Below is a small trained network, with its code and all its weights. Each question gives an input and a class and asks what happens when units are switched off, that is, made to give their printed mean instead of their output.

import numpy as np


def w(rows, s, z=0):
    codes = np.array(rows[::2]) - 128.0
    scale = np.full(codes.shape[1], s)
    scale[-1] = z or s
    return codes * scale


def f(y):
    return np.maximum(y, 0)


def log_softmax(a):
    a = a - a.max(-1, keepdims=True)
    return a - np.log(np.exp(a).sum(-1, keepdims=True))


def net(x, mask):
    res = np.array(x, float).reshape(1, 7) / 4 @ E
    y = f(res @ A[0][:, :-1].T + A[0][:, -1])
    res = res + np.where(mask, y, B[0][:, -1]) @ B[0][:, :-1]
    return log_softmax(res[-1] @ U[:, :-1].T + U[:, -1])


A, B = {}, {}
E = w([
[212,120,92,197],'x0',
[129,129,128,128],'x1',
[179,76,252,120],'x2',
[127,128,128,128],'x3',
[80,181,164,255],'x4',
[181,237,175,102],'x5',
[129,128,128,129],'x6',
],0.0094)
A[0] = w([
[108,159,144,108,99],'N1',
[157,112,87,68,113],'N2',
[120,78,86,156,57],'N3',
[138,225,141,126,43],'N4',
[250,116,87,187,99],'N5',
[91,142,92,135,135],'N6',
[117,98,139,141,49],'N7',
[78,98,133,133,105],'N8',
[89,139,116,121,83],'N9',
[146,152,46,141,97],'N10',
[151,82,220,129,14],'N11',
[114,86,116,142,122],'N12',
[118,105,203,131,133],'N13',
[132,74,105,170,109],'N14',
[204,85,122,84,95],'N15',
[158,131,118,186,73],'N16',
[33,165,175,70,83],'N17',
[111,147,113,124,101],'N18',
[92,150,154,163,93],'N19',
[152,116,124,101,150],'N20',
[167,137,98,68,106],'N21',
[186,205,147,105,120],'N22',
[74,176,163,197,90],'N23',
[108,139,153,187,82],'N24',
[82,95,138,117,102],'N25',
[79,145,178,180,68],'N26',
[91,173,58,81,156],'N27',
[108,61,122,159,110],'N28',
[42,141,161,90,66],'N29',
[92,136,129,201,115],'N30',
[193,65,206,151,78],'N31',
[149,202,133,88,142],'N32',
[138,136,139,187,3],'N33',
[137,137,105,137,132],'N34',
[159,150,63,149,116],'N35',
[90,63,87,133,66],'N36',
[86,155,132,107,65],'N37',
[79,181,50,136,79],'N38',
[187,212,120,110,9],'N39',
],0.014,0.0021)
B[0] = w([
[145,132,147,142,160],'N1',
[139,122,99,60,205],'N2',
[155,85,154,151,190],'N3',
[139,69,158,147,221],'N4',
[184,250,131,179,254],'N5',
[98,123,141,129,187],'N6',
[128,116,145,130,149],'N7',
[151,99,150,155,175],'N8',
[115,138,137,139,160],'N9',
[75,145,132,127,216],'N10',
[51,127,128,127,221],'N11',
[146,99,151,138,173],'N12',
[69,142,125,141,199],'N13',
[158,87,155,157,191],'N14',
[133,148,92,80,220],'N15',
[159,175,105,135,193],'N16',
[191,212,116,180,218],'N17',
[109,132,127,132,154],'N18',
[142,126,103,93,182],'N19',
[137,129,103,107,171],'N20',
[148,111,100,81,202],'N21',
[142,48,150,162,235],'N22',
[146,104,101,68,234],'N23',
[127,116,109,79,196],'N24',
[163,122,128,155,171],'N25',
[129,124,101,77,200],'N26',
[70,149,124,112,226],'N27',
[147,79,157,149,195],'N28',
[172,214,123,164,196],'N29',
[136,120,119,81,219],'N30',
[38,148,130,137,239],'N31',
[135,59,144,146,215],'N32',
[145,135,105,104,182],'N33',
[115,141,119,136,158],'N34',
[97,180,137,145,205],'N35',
[161,68,156,135,206],'N36',
[138,153,128,154,161],'N37',
[47,123,134,126,239],'N38',
[149,67,165,152,223],'N39',
],0.027,0.0092)
U = w([
[10,152,103,151,77],'0',
[146,129,45,48,100],'1',
[137,77,134,182,91],'2',
[144,204,92,183,251],'3',
],0.012,0.0031)

Each question gives the input, the list of numbers given to net, and the class t.
The units are the neurons (one row each of A and B). Each row of codes is followed by its name. A weight is (code - 128) times the scale printed after its matrix; where a second scale follows, it is the last column's (A, B and U).
mask holds one flag per neuron, in row order. A switched-off neuron (its flag False) gives its mean, the last column of its row in B, instead of its output. The means were averaged over made-up inputs and are rounded, as every weight is.
A unit's drop is (log p(t) with every unit on - log p(t) with that unit switched off) / (log p(t) with every unit on - log p(t) with every unit switched off).
The circuit of an input: a set's keep is (log p(t) with only the set's units on - log p(t) with every unit switched off) / (log p(t) with every unit on - log p(t) with every unit switched off). Starting from the 12 units with the biggest drops (on a tie, the unit counted first), units are removed one at a time, each time the one whose removal leaves the highest keep (on an exact tie, the one counted first), for as long as the keep stays at least 0.8.
units of the circuit, in order: the units of the circuit, biggest drop first
k most important neurons: the k neurons with the biggest drops, biggest first
drop of u: that unit's drop, to one decimal
input [6,7,-7,2,6,1,0], class 0: units of the circuit, in order	N38
input [5,7,5,4,5,-1,4], class 0: 4 most important neurons	N31, N11, N17, N13
input [2,5,-6,3,-4,8,-2], class 2: 3 most important neurons	N39, N22, N32
input [7,3,3,8,-5,5,-3], class 3: 2 most important neurons	N5, N23
input [-8,-5,3,4,5,0,-4], class 3: 2 most important neurons	N17, N29
input [-4,6,-5,4,1,-6,-4], class 2: 2 most important neurons	N36, N31
input [-7,4,-6,8,-3,2,2], class 3: 2 most important neurons	N17, N29
input [-4,-2,-7,-6,-7,-8,7], class 2: 3 most important neurons	N36, N3, N31
input [2,-8,7,7,-6,-4,-7], class 0: 2 most important neurons	N31, N11
input [-8,-3,1,8,5,-7,-7], class 3: 2 most important neurons	N29, N17
input [-2,-4,-1,-7,-1,-2,0], class 2: 2 most important neurons	N5, N31
input [-8,-1,-6,-3,-6,-8,1], class 2: 2 most important neurons	N36, N5
input [-2,-2,5,-7,6,6,4], class 1: 2 most important neurons	N23, N26
input [8,7,4,4,-3,5,-6], class 3: units of the circuit, in order	N5
input [8,3,-3,3,4,-6,2], class 3: 2 most important neurons	N5, N16
input [-5,-8,5,2,7,-6,1], class 1: 2 most important neurons	N26, N23
input [0,4,1,5,7,-4,5], class 1: drop of N4	0.0
input [-7,-4,0,3,6,8,0], class 2: drop of N22	0.2
input [-4,-3,-4,4,6,4,0], class 1: drop of N23	0.3
input [-5,-1,-1,-5,3,0,2], class 3: units of the circuit, in order	N17
input [6,8,-1,4,2,-4,-2], class 3: drop of N5	1.2
